Here is a tiny trained network, its code and every weight. The questions are about switching its units off for an input and a target symbol, where a switched-off unit gives its printed mean instead of its output.

import numpy as np


def w(rows, s, z=0):
    codes = np.array(rows[::2]) - 128.0
    scale = np.full(codes.shape[1], s)
    scale[-1] = z or s
    return codes * scale


def norm(h):
    return h / np.sqrt((h * h).mean(-1, keepdims=True) + 1e-5)


def softmax(a):
    e = np.exp(a - a.max(-1, keepdims=True))
    return e / e.sum(-1, keepdims=True)


def log_softmax(a):
    a = a - a.max(-1, keepdims=True)
    return a - np.log(np.exp(a).sum(-1, keepdims=True))


def net(x, mask):
    ids = ['ΔΣΨβεξτ'.index(c) for c in x.split()]
    T = len(ids)
    res = E[ids] + P[:T]
    u = 0
    for l in range(2):
        r = norm(res)
        for j in range(3):
            rows = slice(3 * j, 3 * j + 3)
            q, k, v = (r @ M[l][rows].T for M in (Q, K, V))
            z = softmax(np.where(np.tri(T) > 0, q @ k.T / 3**0.5, -1e9)) @ v
            o = O[l][rows]
            res = res + np.where(mask[u + j], z, o[:, -1]) @ o[:, :-1]
        u += 3
    return log_softmax(norm(res)[-1] @ U[:, :-1].T + U[:, -1])


Q, K, V, O = {}, {}, {}, {}
E = w([
[184,219,6,116,219],'Δ',
[217,117,139,203,174],'Σ',
[96,210,27,103,118],'Ψ',
[148,181,83,206,58],'β',
[145,205,99,157,113],'ε',
[206,206,128,83,126],'ξ',
[177,129,194,124,31],'τ',
],0.012)
P = w([
[211,192,253,142,201],'0',
[38,107,163,120,109],'1',
[116,201,125,138,77],'2',
[155,80,135,144,155],'3',
[137,167,93,155,75],'4',
[169,75,130,129,152],'5',
[137,152,92,150,91],'6',
[169,78,131,100,141],'7',
[121,154,93,140,98],'8',
[178,76,129,104,147],'9',
[115,158,91,139,108],'10',
[186,76,126,103,148],'11',
[125,150,115,159,113],'12',
],0.014)
Q[0] = w([
[108,100,87,98,111],'L0H1',
[79,75,114,127,191],'L0H1',
[145,65,144,167,114],'L0H1',
[252,126,106,154,224],'L0H2',
[50,131,145,186,63],'L0H2',
[76,186,133,179,180],'L0H2',
[159,95,137,164,164],'L0H3',
[100,58,130,161,128],'L0H3',
[114,172,208,167,104],'L0H3',
],0.011)
K[0] = w([
[82,153,118,112,132],'L0H1',
[104,142,170,158,161],'L0H1',
[118,117,130,162,121],'L0H1',
[133,183,102,133,10],'L0H2',
[144,47,159,181,225],'L0H2',
[148,247,119,210,182],'L0H2',
[130,161,211,194,140],'L0H3',
[79,118,185,173,155],'L0H3',
[163,89,135,130,141],'L0H3',
],0.011)
V[0] = w([
[143,84,164,1,24],'L0H1',
[171,26,22,11,234],'L0H1',
[28,172,88,18,71],'L0H1',
[108,171,94,54,24],'L0H2',
[104,105,193,137,192],'L0H2',
[126,121,110,73,7],'L0H2',
[232,129,91,98,51],'L0H3',
[141,63,90,193,97],'L0H3',
[203,49,175,173,69],'L0H3',
],0.0061)
O[0] = w([
[151,91,112,122,120,75],'L0H1',
[23,219,113,139,165,53],'L0H1',
[212,160,36,233,120,43],'L0H1',
[20,181,84,102,109,227],'L0H2',
[160,64,119,161,178,28],'L0H2',
[66,101,175,32,29,173],'L0H2',
[55,113,177,253,240,254],'L0H3',
[57,200,69,166,136,70],'L0H3',
[67,241,107,133,129,109],'L0H3',
],0.0055,0.0043)
Q[1] = w([
[68,84,9,211,139],'L1H1',
[123,195,154,27,243],'L1H1',
[118,115,177,137,185],'L1H1',
[73,14,107,156,48],'L1H2',
[139,28,138,193,148],'L1H2',
[85,48,131,26,201],'L1H2',
[114,142,201,181,87],'L1H3',
[154,123,129,206,78],'L1H3',
[114,62,128,24,153],'L1H3',
],0.011)
K[1] = w([
[6,173,14,137,126],'L1H1',
[194,119,120,102,210],'L1H1',
[75,97,192,125,158],'L1H1',
[144,48,168,96,79],'L1H2',
[167,40,166,147,105],'L1H2',
[120,122,98,141,132],'L1H2',
[152,104,223,190,86],'L1H3',
[165,26,162,164,84],'L1H3',
[108,189,99,65,93],'L1H3',
],0.013)
V[1] = w([
[140,168,165,228,65],'L1H1',
[60,144,88,214,117],'L1H1',
[158,171,149,179,128],'L1H1',
[128,75,137,2,111],'L1H2',
[148,198,83,85,169],'L1H2',
[181,160,142,145,125],'L1H2',
[140,69,53,119,193],'L1H3',
[102,159,86,101,146],'L1H3',
[127,173,120,157,160],'L1H3',
],0.0097)
O[1] = w([
[111,134,132,218,210,177],'L1H1',
[253,148,211,191,80,3],'L1H1',
[188,75,102,72,52,215],'L1H1',
[199,154,209,254,160,65],'L1H2',
[212,72,99,227,138,250],'L1H2',
[196,185,172,145,111,223],'L1H2',
[16,63,165,195,99,82],'L1H3',
[190,42,168,52,116,79],'L1H3',
[104,188,104,206,181,145],'L1H3',
],0.0058,0.0054)
U = w([
[252,146,153,121,157,232],'Δ',
[142,178,134,150,89,238],'Σ',
[48,202,101,128,120,140],'Ψ',
[78,127,186,111,188,146],'β',
[110,133,214,101,77,53],'ε',
[110,82,148,129,47,5],'ξ',
[106,61,136,151,159,50],'τ',
],0.014,0.0024)

Each question gives the input, a string of symbols that net reads in full, and the target symbol t.
The units are the heads (3 rows each of Q, K, V and O). Each row of codes is followed by its name. A weight is (code - 128) times the scale printed after its matrix; where a second scale follows, it is the last column's (O and U).
mask holds one flag per head, layer by layer. A switched-off head (its flag False) gives its mean, the last column of its rows in O, instead of its output. The means were averaged over made-up inputs and are rounded, as every weight is.
A unit's drop is (log p(t) with every unit on - log p(t) with that unit switched off) / (log p(t) with every unit on - log p(t) with every unit switched off).
The circuit of an input: a set's keep is (log p(t) with only the set's units on - log p(t) with every unit switched off) / (log p(t) with every unit on - log p(t) with every unit switched off). Starting from all 6 units, units are removed one at a time, each time the one whose removal leaves the highest keep (on an exact tie, the one counted first), for as long as the keep stays at least 0.8.
circuit, biggest first: the units of the circuit, biggest drop first
unit that matters most: the unit with the biggest drop
which heads matter: for each layer, one digit per head in row order, 1 if its drop is at least 0.15 and else 0, layers parted by /
drop when u is switched off: that unit's drop, to one decimal
input ξ Σ Ψ Δ ξ ξ Ψ Ψ, target ξ: which heads matter -> 011 / 101
input ξ ξ Δ Ψ β τ, target ε: which heads matter -> 010 / 110
input Δ τ β Σ ε τ β Σ, target Ψ: unit that matters most -> L0H2
input Σ ξ β ξ β Ψ ξ Σ Σ β Ψ, target Σ: which heads matter -> 000 / 100
input Σ Σ Σ τ Δ ξ ε ξ Ψ, target Δ: which heads matter -> 010 / 100
input ξ ξ Σ ξ Σ ξ β, target Δ: which heads matter -> 000 / 100
input Ψ β Σ Σ ε Δ, target τ: which heads matter -> 100 / 011
input ε ξ Ψ ξ ξ Ψ Δ ξ Δ Σ ξ τ, target ε: circuit, biggest first -> L1H2, L1H1
input ξ ξ Δ ξ, target τ: circuit, biggest first -> L1H1, L1H2
input β τ Ψ τ Σ Δ ε ε, target τ: which heads matter -> 110 / 111
input ξ Ψ ξ ξ β, target Δ: circuit, biggest first -> L0H2, L1H1
input Σ ε Δ ε ξ ξ ξ Ψ, target ξ: which heads matter -> 101 / 101
input Σ Σ Σ ξ ξ τ ξ Δ Σ Δ, target β: circuit, biggest first -> L0H1, L1H3
input Σ ε ξ, target Δ: circuit, biggest first -> L0H1
input β Δ ξ, target Δ: which heads matter -> 001 / 000
input ξ ε Σ ξ Δ ξ Δ β ξ Ψ τ, target Δ: which heads matter -> 000 / 100
input Δ Ψ ξ ξ ξ ξ τ, target Δ: which heads matter -> 000 / 000
input Δ ξ β ξ Δ β ξ ξ Σ Σ ε Σ Σ, target Ψ: which heads matter -> 100 / 000
input ξ ξ ξ Σ ξ Σ ξ τ Δ ξ ξ ξ ξ, target Ψ: drop when L0H3 is switched off -> 0.1
input Δ β Δ ξ ε, target Δ: circuit, biggest first -> L1H1
input Ψ ξ Δ ξ, target τ: drop when L1H1 is switched off -> 0.2
input τ Δ Ψ ξ ξ Σ, target β: drop when L1H1 is switched off -> 0.7
